Below is a small trained network, with its code and all its weights. Each question gives an input and a class and asks what happens when units are switched off, that is, made to give their printed mean instead of their output.

import numpy as np


def w(rows, s, z=0):
    codes = np.array(rows[::2]) - 128.0
    scale = np.full(codes.shape[1], s)
    scale[-1] = z or s
    return codes * scale


def norm(h):
    return h / np.sqrt((h * h).mean(-1, keepdims=True) + 1e-5)


def f(y):
    return y / 2 * (1 + np.tanh(0.7978845608 * (y + 0.044715 * y**3)))


def log_softmax(a):
    a = a - a.max(-1, keepdims=True)
    return a - np.log(np.exp(a).sum(-1, keepdims=True))


def net(x, mask):
    res = np.array(x, float).reshape(1, 6) / 4 @ E
    u = 0
    for l in range(2):
        y = f(norm(res) @ A[l][:, :-1].T + A[l][:, -1])
        res = res + np.where(mask[u : u + 16], y, B[l][:, -1]) @ B[l][:, :-1]
        u += 16
    return log_softmax(norm(res)[-1] @ U[:, :-1].T + U[:, -1])


A, B = {}, {}
E = w([
[127,130,128,130,127,126,125],'x0',
[153,124,122,103,122,16,188],'x1',
[147,117,128,101,8,140,91],'x2',
[99,21,202,170,134,114,126],'x3',
[127,129,127,131,128,127,126],'x4',
[132,127,128,128,129,125,123],'x5',
],0.015)
A[0] = w([
[117,168,130,130,116,166,124,95],'0.n0',
[150,162,90,140,127,179,113,78],'0.n1',
[140,169,121,119,157,201,78,132],'0.n2',
[87,93,213,154,134,220,99,108],'0.n3',
[123,147,150,155,146,158,146,85],'0.n4',
[137,89,160,184,113,78,148,30],'0.n5',
[176,125,177,147,119,122,151,36],'0.n6',
[163,181,70,102,117,99,162,131],'0.n7',
[168,123,93,134,89,149,131,2],'0.n8',
[94,101,115,141,178,101,128,86],'0.n9',
[154,156,168,142,70,134,105,153],'0.n10',
[132,123,132,127,44,180,79,66],'0.n11',
[138,104,129,125,111,131,129,23],'0.n12',
[162,177,90,151,133,167,103,110],'0.n13',
[146,109,144,101,2,134,117,199],'0.n14',
[135,164,113,78,118,99,154,58],'0.n15',
],0.014,0.0048)
B[0] = w([
[108,112,142,97,152,176,173,155],'0.n0',
[73,118,142,11,93,125,156,174],'0.n1',
[82,84,57,87,164,113,118,204],'0.n2',
[228,142,135,255,144,144,72,225],'0.n3',
[84,174,104,108,95,87,19,138],'0.n4',
[99,89,138,20,166,124,174,171],'0.n5',
[108,112,110,128,152,122,163,127],'0.n6',
[221,184,167,250,112,167,85,208],'0.n7',
[170,162,183,61,128,135,110,139],'0.n8',
[146,175,160,73,79,171,82,165],'0.n9',
[143,124,127,82,81,147,204,176],'0.n10',
[212,149,235,89,102,206,253,205],'0.n11',
[120,97,132,142,119,115,109,120],'0.n12',
[47,81,69,50,168,138,199,185],'0.n13',
[125,88,35,158,19,75,136,248],'0.n14',
[178,126,165,188,142,161,102,162],'0.n15',
],0.0077,0.011)
A[1] = w([
[145,206,119,162,101,75,135,70],'1.n0',
[100,92,98,65,92,131,185,149],'1.n1',
[74,65,177,82,124,49,178,77],'1.n2',
[39,77,99,118,96,78,96,85],'1.n3',
[48,125,76,92,185,145,105,29],'1.n4',
[111,110,90,121,143,102,219,85],'1.n5',
[120,93,168,46,38,128,156,142],'1.n6',
[154,116,177,210,121,46,108,121],'1.n7',
[102,128,196,82,201,76,150,2],'1.n8',
[33,163,51,108,173,102,110,15],'1.n9',
[84,107,169,145,204,101,96,64],'1.n10',
[75,122,117,129,202,156,69,109],'1.n11',
[151,168,108,154,198,142,116,114],'1.n12',
[163,161,180,174,254,97,150,156],'1.n13',
[70,122,126,96,206,115,150,222],'1.n14',
[169,151,135,140,212,173,129,194],'1.n15',
],0.014,0.0055)
B[1] = w([
[163,157,134,144,148,69,152,168],'1.n0',
[74,143,138,123,192,121,64,227],'1.n1',
[126,100,160,64,113,112,183,198],'1.n2',
[93,126,59,134,84,74,147,143],'1.n3',
[168,86,148,128,40,92,193,162],'1.n4',
[134,110,131,122,88,154,86,166],'1.n5',
[97,149,116,146,235,136,104,248],'1.n6',
[120,132,99,91,99,162,135,209],'1.n7',
[249,154,175,144,134,187,169,171],'1.n8',
[115,87,116,85,100,58,183,156],'1.n9',
[123,147,164,130,103,200,86,176],'1.n10',
[86,75,95,131,58,81,101,180],'1.n11',
[92,104,141,133,158,108,100,190],'1.n12',
[66,159,147,131,210,133,92,255],'1.n13',
[236,109,123,146,67,124,160,209],'1.n14',
[70,113,113,100,99,60,141,228],'1.n15',
],0.014,0.0098)
U = w([
[73,23,68,50,84,34,180,232],'0',
[112,229,137,161,252,15,129,58],'1',
[86,176,67,32,153,245,154,135],'2',
[241,202,53,172,74,78,163,172],'3',
[37,76,161,199,158,132,25,84],'4',
[193,93,226,62,185,150,194,140],'5',
[214,33,120,230,64,215,143,4],'6',
],0.018,0.0036)

Each question gives the input, the list of numbers given to net, and the class t.
The units are the neurons (one row each of A and B). Each row of codes is followed by its name. A weight is (code - 128) times the scale printed after its matrix; where a second scale follows, it is the last column's (A, B and U).
mask holds one flag per neuron, layer by layer. A switched-off neuron (its flag False) gives its mean, the last column of its row in B, instead of its output. The means were averaged over made-up inputs and are rounded, as every weight is.
A unit's drop is (log p(t) with every unit on - log p(t) with that unit switched off) / (log p(t) with every unit on - log p(t) with every unit switched off).
The circuit of an input: a set's keep is (log p(t) with only the set's units on - log p(t) with every unit switched off) / (log p(t) with every unit on - log p(t) with every unit switched off). Starting from the 12 units with the biggest drops (on a tie, the unit counted first), units are removed one at a time, each time the one whose removal leaves the highest keep (on an exact tie, the one counted first), for as long as the keep stays at least 0.8.
units of the circuit, in order: the units of the circuit, biggest drop first
top k neurons: the k neurons with the biggest drops, biggest first
top k neurons in layer l: the k neurons of layer l with the biggest drops, biggest first
drop of u: that unit's drop, to one decimal
input [7,1,-8,7,-1,6], class 5: units of the circuit, in order => 1.n8
input [-6,0,6,3,-2,4], class 6: units of the circuit, in order => 0.n14; 0.n11; 1.n15
input [-1,-5,-3,0,1,8], class 0: top 2 neurons in layer 0 => 0.n2; 0.n7
input [-4,0,-6,5,2,1], class 4: units of the circuit, in order => 0.n11; 1.n10
input [4,8,0,8,2,-8], class 5: top 3 neurons => 0.n14; 1.n8; 0.n5
input [-2,-5,3,1,1,6], class 6: top 2 neurons => 0.n3; 1.n13
input [-1,6,0,0,3,-4], class 1: top 2 neurons => 0.n14; 0.n7
input [7,0,6,6,-6,0], class 6: top 3 neurons in layer 0 => 0.n3; 0.n11; 0.n14
input [3,0,7,-3,8,-7], class 2: top 2 neurons => 0.n3; 1.n6
input [-1,8,0,-1,-4,5], class 1: top 3 neurons => 0.n14; 1.n13; 1.n14
input [-4,2,0,-6,-5,2], class 1: top 2 neurons => 0.n7; 0.n14
input [8,0,-6,-2,2,-5], class 0: top 2 neurons => 0.n3; 0.n11
input [-6,6,-1,-3,-4,1], class 1: drop of 0.n14 => 0.5
input [-7,-8,4,5,6,-8], class 6: top neuron => 0.n3
input [-4,-2,-4,1,-1,2], class 4: drop of 0.n3 => 0.6
input [-5,0,-7,-5,-4,-1], class 0: drop of 0.n3 => 0.4
